Here is a tiny trained network, its code and every weight. The questions are about switching its units off for an input and a target symbol, where a switched-off unit gives its printed mean instead of its output.

import numpy as np


def w(rows, s, z=0):
    codes = np.array(rows[::2]) - 128.0
    scale = np.full(codes.shape[1], s)
    scale[-1] = z or s
    return codes * scale


def f(y):
    return y / 2 * (1 + np.tanh(0.7978845608 * (y + 0.044715 * y**3)))


def softmax(a):
    e = np.exp(a - a.max(-1, keepdims=True))
    return e / e.sum(-1, keepdims=True)


def log_softmax(a):
    a = a - a.max(-1, keepdims=True)
    return a - np.log(np.exp(a).sum(-1, keepdims=True))


def net(x, mask):
    ids = ['Δγεηλμπφψ'.index(c) for c in x.split()]
    T = len(ids)
    res = E[ids] + P[:T]
    r = res
    for j in range(3):
        rows = slice(2 * j, 2 * j + 2)
        q, k, v = (r @ M[0][rows].T for M in (Q, K, V))
        z = softmax(np.where(np.tri(T) > 0, q @ k.T / 2**0.5, -1e9)) @ v
        o = O[0][rows]
        res = res + np.where(mask[j], z, o[:, -1]) @ o[:, :-1]
    y = f(res @ A[0][:, :-1].T + A[0][:, -1])
    res = res + np.where(mask[3:7], y, B[0][:, -1]) @ B[0][:, :-1]
    return log_softmax(res[-1] @ U[:, :-1].T + U[:, -1])


Q, K, V, O, A, B = {}, {}, {}, {}, {}, {}
E = w([
[242,179,92,118,54],'Δ',
[123,148,100,147,71],'γ',
[210,146,141,65,115],'ε',
[219,86,67,72,2],'η',
[97,110,111,102,105],'λ',
[142,158,78,223,113],'μ',
[253,120,211,163,180],'π',
[82,54,99,139,98],'φ',
[95,114,136,173,206],'ψ',
],0.015)
P = w([
[76,181,196,71,89],'0',
[102,144,172,170,76],'1',
[107,123,156,184,78],'2',
[117,119,129,162,107],'3',
[147,111,116,113,155],'4',
[155,104,102,127,166],'5',
[165,96,85,149,169],'6',
[170,83,76,166,180],'7',
[172,81,62,164,196],'8',
[152,65,98,150,247],'9',
],0.014)
Q[0] = w([
[62,129,158,144,102],'h0',
[119,116,122,168,98],'h0',
[8,185,104,161,121],'h1',
[144,78,173,188,87],'h1',
[230,86,156,154,111],'h2',
[60,141,125,189,93],'h2',
],0.014)
K[0] = w([
[98,150,179,89,85],'h0',
[76,194,156,115,131],'h0',
[115,253,175,82,60],'h1',
[71,99,153,93,201],'h1',
[118,79,77,137,192],'h2',
[99,196,181,64,111],'h2',
],0.011)
V[0] = w([
[138,68,100,223,116],'h0',
[96,102,179,158,159],'h0',
[85,137,6,135,77],'h1',
[51,194,76,147,196],'h1',
[182,197,92,115,110],'h2',
[162,200,163,223,159],'h2',
],0.014)
O[0] = w([
[95,100,191,82,70,166],'h0',
[190,164,130,53,69,110],'h0',
[94,200,145,197,109,17],'h1',
[132,247,113,101,166,11],'h1',
[29,77,38,177,181,161],'h2',
[60,140,106,56,154,198],'h2',
],0.013,0.011)
A[0] = w([
[1,165,76,154,87,180],'n0',
[121,186,14,52,202,78],'n1',
[212,73,180,152,67,3],'n2',
[174,240,184,5,119,79],'n3',
],0.0059,0.0047)
B[0] = w([
[36,255,172,109,115,223],'n0',
[62,6,236,144,91,151],'n1',
[45,165,117,90,116,253],'n2',
[142,203,75,108,168,166],'n3',
],0.0077,0.0056)
U = w([
[57,144,75,154,211,45],'Δ',
[103,167,94,155,172,149],'γ',
[144,135,53,183,228,95],'ε',
[99,88,177,216,134,2],'η',
[176,147,94,194,161,253],'λ',
[34,169,151,101,93,34],'μ',
[97,97,87,100,124,103],'π',
[148,140,253,161,71,168],'φ',
[140,203,57,93,168,209],'ψ',
],0.0069,0.0048)

Each question gives the input, a string of symbols that net reads in full, and the target symbol t.
The units are the heads (2 rows each of Q, K, V and O) and the neurons (one row each of A and B). Each row of codes is followed by its name. A weight is (code - 128) times the scale printed after its matrix; where a second scale follows, it is the last column's (O, A, B and U).
mask holds one flag per unit, heads first, then neurons. A switched-off unit (its flag False) gives its mean, the last column of its rows in O or B, instead of its output. The means were averaged over made-up inputs and are rounded, as every weight is.
A unit's drop is (log p(t) with every unit on - log p(t) with that unit switched off) / (log p(t) with every unit on - log p(t) with every unit switched off).
The circuit of an input: a set's keep is (log p(t) with only the set's units on - log p(t) with every unit switched off) / (log p(t) with every unit on - log p(t) with every unit switched off). Starting from all 7 units, units are removed one at a time, each time the one whose removal leaves the highest keep (on an exact tie, the one counted first), for as long as the keep stays at least 0.8.
units of the circuit, in order: the units of the circuit, biggest drop first
most important unit: the unit with the biggest drop
which heads matter: for each layer, one digit per head in row order, 1 if its drop is at least 0.15 and else 0, layers parted by /
drop when u is switched off: that unit's drop, to one decimal
input ψ ε λ, target ψ: most important unit -> h1
input π γ μ ε, target μ: units of the circuit, in order -> (h1 h2 n0)
input η π π γ, target η: which heads matter -> 011
input φ φ φ φ π, target φ: which heads matter -> 001
input π μ μ ψ π μ φ Δ φ, target μ: units of the circuit, in order -> (h1 h0)
input η φ μ, target η: which heads matter -> 011
input π π λ λ Δ Δ Δ, target Δ: units of the circuit, in order -> (h2 h0)
input μ μ π ψ, target μ: which heads matter -> 011
input η ψ φ, target η: which heads matter -> 001
input ε η μ ψ, target ε: units of the circuit, in order -> (h0 h2)
input μ μ φ λ, target μ: which heads matter -> 010
input ψ η Δ π φ μ Δ, target φ: which heads matter -> 111
input η ε Δ Δ λ Δ, target λ: which heads matter -> 011
input φ λ ψ, target φ: units of the circuit, in order -> (h2)
input π π Δ, target π: which heads matter -> 010
input Δ Δ λ Δ η η η φ, target η: units of the circuit, in order -> (h2 h1)
input Δ ε π π π π φ η, target φ: which heads matter -> 001
input π ψ ψ π, target ψ: units of the circuit, in order -> (n3 h1 h2)
input φ ε φ, target φ: which heads matter -> 011
input φ Δ π φ φ Δ μ, target φ: units of the circuit, in order -> (h2 h0)
input Δ λ Δ π μ λ Δ Δ η ε, target η: most important unit -> h1
input Δ μ ψ φ λ φ λ η η ψ, target η: which heads matter -> 101
input π φ Δ μ π, target π: units of the circuit, in order -> (h1 h2)
input ε π φ, target ε: which heads matter -> 100
input Δ Δ π λ ε Δ ε, target ε: which heads matter -> 101
input π π π π π Δ Δ γ λ Δ, target λ: which heads matter -> 011
input π ψ φ Δ η, target φ: most important unit -> h2
input Δ π η μ Δ, target μ: drop when n0 is switched off -> 0.2
input ψ η μ η ψ γ Δ, target ψ: drop when n3 is switched off -> 0.5
input Δ γ Δ η, target η: drop when h2 is switched off -> 0.2
